Below are the code and all the weights of a small trained network. Each question names an input and a class and asks about switching units off, where a switched-off unit gives its printed mean instead of its output.

import numpy as np


def w(rows, s, z=0):
    codes = np.array(rows[::2]) - 128.0
    scale = np.full(codes.shape[1], s)
    scale[-1] = z or s
    return codes * scale


def f(y):
    return y / 2 * (1 + np.tanh(0.7978845608 * (y + 0.044715 * y**3)))


def log_softmax(a):
    a = a - a.max(-1, keepdims=True)
    return a - np.log(np.exp(a).sum(-1, keepdims=True))


def net(x, mask):
    res = np.array(x, float).reshape(1, 7) / 4 @ E
    y = f(res @ A[0][:, :-1].T + A[0][:, -1])
    res = res + np.where(mask, y, B[0][:, -1]) @ B[0][:, :-1]
    return log_softmax(res[-1] @ U[:, :-1].T + U[:, -1])


A, B = {}, {}
E = w([
[127,129,132,127,131],'x0',
[71,134,112,206,212],'x1',
[134,131,128,129,133],'x2',
[191,147,32,143,108],'x3',
[124,129,125,129,128],'x4',
[102,254,137,104,129],'x5',
[70,83,58,66,168],'x6',
],0.008)
A[0] = w([
[152,107,134,43,88,110],'n0',
[88,107,104,11,169,97],'n1',
[114,103,74,56,197,93],'n2',
[175,139,138,39,106,118],'n3',
[55,151,30,216,192,148],'n4',
[107,116,96,94,163,125],'n5',
[137,195,102,92,149,79],'n6',
[36,158,151,76,131,254],'n7',
[169,31,108,145,113,125],'n8',
[134,142,64,152,80,194],'n9',
[53,89,248,108,138,99],'n10',
[97,175,133,94,124,143],'n11',
[130,198,123,89,145,85],'n12',
[183,110,103,97,89,119],'n13',
[182,52,118,155,146,128],'n14',
[104,140,118,223,199,114],'n15',
[96,208,116,118,96,139],'n16',
[73,115,66,61,134,117],'n17',
[139,230,118,64,156,115],'n18',
[177,155,26,174,141,140],'n19',
[153,110,192,198,80,135],'n20',
[186,188,145,164,139,149],'n21',
[141,134,129,86,51,96],'n22',
[152,157,104,147,124,202],'n23',
],0.011,0.0075)
B[0] = w([
[72,98,213,189,90,180],'n0',
[162,227,72,210,86,191],'n1',
[191,238,124,176,100,181],'n2',
[51,153,182,93,83,182],'n3',
[113,100,204,111,70,232],'n4',
[201,143,187,184,83,157],'n5',
[78,215,146,95,223,148],'n6',
[205,47,79,84,132,255],'n7',
[24,209,106,77,238,204],'n8',
[187,57,124,80,142,203],'n9',
[213,146,171,3,156,203],'n10',
[87,107,113,111,133,163],'n11',
[31,175,87,144,163,150],'n12',
[55,124,185,97,118,174],'n13',
[68,194,72,93,230,187],'n14',
[21,143,194,106,16,184],'n15',
[47,105,55,116,159,181],'n16',
[229,203,91,171,112,190],'n17',
[55,109,91,120,184,192],'n18',
[143,70,242,50,138,210],'n19',
[164,168,98,191,172,185],'n20',
[224,123,106,166,153,179],'n21',
[81,151,153,180,82,163],'n22',
[217,92,91,66,122,190],'n23',
],0.006,0.008)
U = w([
[169,117,137,59,130,193],'0',
[142,117,111,104,113,253],'1',
[76,168,99,93,212,22],'2',
[70,140,183,143,8,33],'3',
[215,216,109,199,109,50],'4',
[151,83,92,112,109,177],'5',
],0.011,0.0057)

Each question gives the input, the list of numbers given to net, and the class t.
The units are the neurons (one row each of A and B). Each row of codes is followed by its name. A weight is (code - 128) times the scale printed after its matrix; where a second scale follows, it is the last column's (A, B and U).
mask holds one flag per neuron, in row order. A switched-off neuron (its flag False) gives its mean, the last column of its row in B, instead of its output. The means were averaged over made-up inputs and are rounded, as every weight is.
A unit's drop is (log p(t) with every unit on - log p(t) with that unit switched off) / (log p(t) with every unit on - log p(t) with every unit switched off).
The circuit of an input: a set's keep is (log p(t) with only the set's units on - log p(t) with every unit switched off) / (log p(t) with every unit on - log p(t) with every unit switched off). Starting from the 12 units with the biggest drops (on a tie, the unit counted first), units are removed one at a time, each time the one whose removal leaves the highest keep (on an exact tie, the one counted first), for as long as the keep stays at least 0.8.
units of the circuit, in order: the units of the circuit, biggest drop first
unit that matters most: the unit with the biggest drop
top k neurons: the k neurons with the biggest drops, biggest first
drop when u is switched off: that unit's drop, to one decimal
input [-2,7,0,-5,0,-8,-4], class 2: units of the circuit, in order : (n14; n8)
input [-4,-3,-7,1,2,2,8], class 4: units of the circuit, in order : (n1; n17)
input [3,3,-2,0,2,-3,-7], class 4: units of the circuit, in order : (n20; n19)
input [-6,8,1,8,-7,-6,1], class 0: top 3 neurons : (n19; n4; n9)
input [5,-7,-3,5,-1,6,1], class 3: unit that matters most : n3
input [5,5,2,6,-2,1,6], class 0: units of the circuit, in order : (n19; n4)
input [7,-8,-1,-4,5,2,1], class 3: units of the circuit, in order : (n0; n3)
input [0,1,-1,7,-4,-6,8], class 4: top 4 neurons : (n2; n17; n1; n5)
input [-6,7,-4,-1,3,-5,3], class 3: units of the circuit, in order : (n15; n4)
input [8,-8,-6,3,5,7,-8], class 3: top 2 neurons : (n3; n22)
input [-4,0,7,-4,0,-3,8], class 4: units of the circuit, in order : (n1; n2; n17)
input [6,-1,-4,2,4,-4,5], class 4: top 3 neurons : (n2; n17; n1)
input [-3,-7,1,-3,-7,7,-4], class 2: units of the circuit, in order : (n18; n16)
input [-6,4,-7,8,8,1,7], class 0: units of the circuit, in order : (n19)
input [-2,7,0,5,-1,-6,1], class 3: top 4 neurons : (n15; n4; n7; n10)
input [-7,6,4,0,-3,2,0], class 3: top 2 neurons : (n15; n4)
input [-2,6,-4,4,-6,-5,-2], class 3: top 3 neurons : (n15; n4; n7)
input [-2,8,1,8,8,-1,0], class 0: top 4 neurons : (n19; n9; n23; n0)
input [4,6,-7,-7,-1,-2,4], class 0: top 2 neurons : (n10; n7)
input [-1,-8,-7,-1,8,-6,1], class 3: top neuron : (n0)
input [2,8,0,-1,-7,1,-4], class 3: top 2 neurons : (n15; n4)
input [-3,-8,3,-4,-1,1,6], class 3: top 2 neurons : (n0; n3)
input [8,1,7,8,-1,2,-4], class 0: drop when n1 is switched off : 0.1
input [8,-3,0,6,-3,-7,-3], class 2: drop when n8 is switched off : 0.5
input [-8,-4,-4,2,4,5,-4], class 2: drop when n19 is switched off : 0.1
input [5,8,0,-7,-7,-1,-2], class 3: drop when n10 is switched off : -0.3
input [2,-1,7,-1,-1,-8,6], class 2: units of the circuit, in order : (n8)
